Below is a small trained network, with its code and all its weights. Each question gives an input and a class and asks what happens when units are switched off, that is, made to give their printed mean instead of their output.

import numpy as np


def w(rows, s, z=0):
    codes = np.array(rows[::2]) - 128.0
    scale = np.full(codes.shape[1], s)
    scale[-1] = z or s
    return codes * scale


def f(y):
    return np.maximum(y, 0)


def log_softmax(a):
    a = a - a.max(-1, keepdims=True)
    return a - np.log(np.exp(a).sum(-1, keepdims=True))


def net(x, mask):
    res = np.array(x, float).reshape(1, 5) / 4 @ E
    y = f(res @ A[0][:, :-1].T + A[0][:, -1])
    res = res + np.where(mask, y, B[0][:, -1]) @ B[0][:, :-1]
    return log_softmax(res[-1] @ U[:, :-1].T + U[:, -1])


A, B = {}, {}
E = w([
[178,151,152,148,129,188],'x0',
[115,132,94,254,150,146],'x1',
[151,64,152,93,224,111],'x2',
[99,118,212,122,150,142],'x3',
[224,210,168,147,93,90],'x4',
],0.0087)
A[0] = w([
[126,77,165,87,187,141,57],'neuron 0',
[77,126,150,129,108,139,163],'neuron 1',
[133,83,173,150,202,111,188],'neuron 2',
[111,105,33,59,104,122,3],'neuron 3',
[146,85,90,194,181,159,253],'neuron 4',
[249,148,167,66,146,129,98],'neuron 5',
[169,182,164,149,107,147,63],'neuron 6',
[132,157,114,152,116,24,193],'neuron 7',
[62,91,134,161,157,148,211],'neuron 8',
],0.022,0.0028)
B[0] = w([
[114,51,114,54,75,152,219],'neuron 0',
[46,209,108,111,222,132,179],'neuron 1',
[107,75,105,49,142,137,224],'neuron 2',
[140,64,138,47,134,176,228],'neuron 3',
[189,149,145,198,160,127,248],'neuron 4',
[176,79,123,168,255,127,231],'neuron 5',
[142,152,113,139,24,186,215],'neuron 6',
[169,117,133,156,206,167,203],'neuron 7',
[175,114,149,141,236,106,237],'neuron 8',
],0.018,0.013)
U = w([
[47,194,144,112,105,92,96],'0',
[100,87,131,33,143,123,147],'1',
[181,123,137,151,159,139,233],'2',
[102,118,151,127,47,16,2],'3',
[124,193,143,158,2,141,107],'4',
],0.0085,0.0037)

Each question gives the input, the list of numbers given to net, and the class t.
The units are the neurons (one row each of A and B). Each row of codes is followed by its name. A weight is (code - 128) times the scale printed after its matrix; where a second scale follows, it is the last column's (A, B and U).
mask holds one flag per neuron, in row order. A switched-off neuron (its flag False) gives its mean, the last column of its row in B, instead of its output. The means were averaged over made-up inputs and are rounded, as every weight is.
A unit's drop is (log p(t) with every unit on - log p(t) with that unit switched off) / (log p(t) with every unit on - log p(t) with every unit switched off).
most important unit: the unit with the biggest drop
k most important neurons: the k neurons with the biggest drops, biggest first
drop when u is switched off: that unit's drop, to one decimal
input [-3,-2,8,0,5], class 1: 3 most important neurons -> [neuron 2; neuron 0; neuron 4]
input [7,2,-3,6,2], class 4: most important unit -> neuron 6
input [-8,4,3,8,6], class 1: 3 most important neurons -> [neuron 2; neuron 4; neuron 5]
input [-8,4,8,-1,-1], class 1: 3 most important neurons -> [neuron 2; neuron 0; neuron 5]
input [6,-3,3,1,0], class 1: 4 most important neurons -> [neuron 4; neuron 0; neuron 8; neuron 7]
input [-2,-2,-1,7,2], class 1: 3 most important neurons -> [neuron 4; neuron 8; neuron 7]
input [0,-1,-4,0,2], class 4: 2 most important neurons -> [neuron 8; neuron 5]
input [7,2,6,8,-7], class 1: drop when neuron 0 is switched off -> 0.3
input [6,-2,7,-1,0], class 1: drop when neuron 0 is switched off -> 1.1
input [8,0,-4,5,-1], class 4: drop when neuron 6 is switched off -> 0.1
input [1,-1,-6,1,2], class 4: drop when neuron 0 is switched off -> 0.0
input [5,5,-4,-4,0], class 4: 2 most important neurons -> [neuron 5; neuron 8]
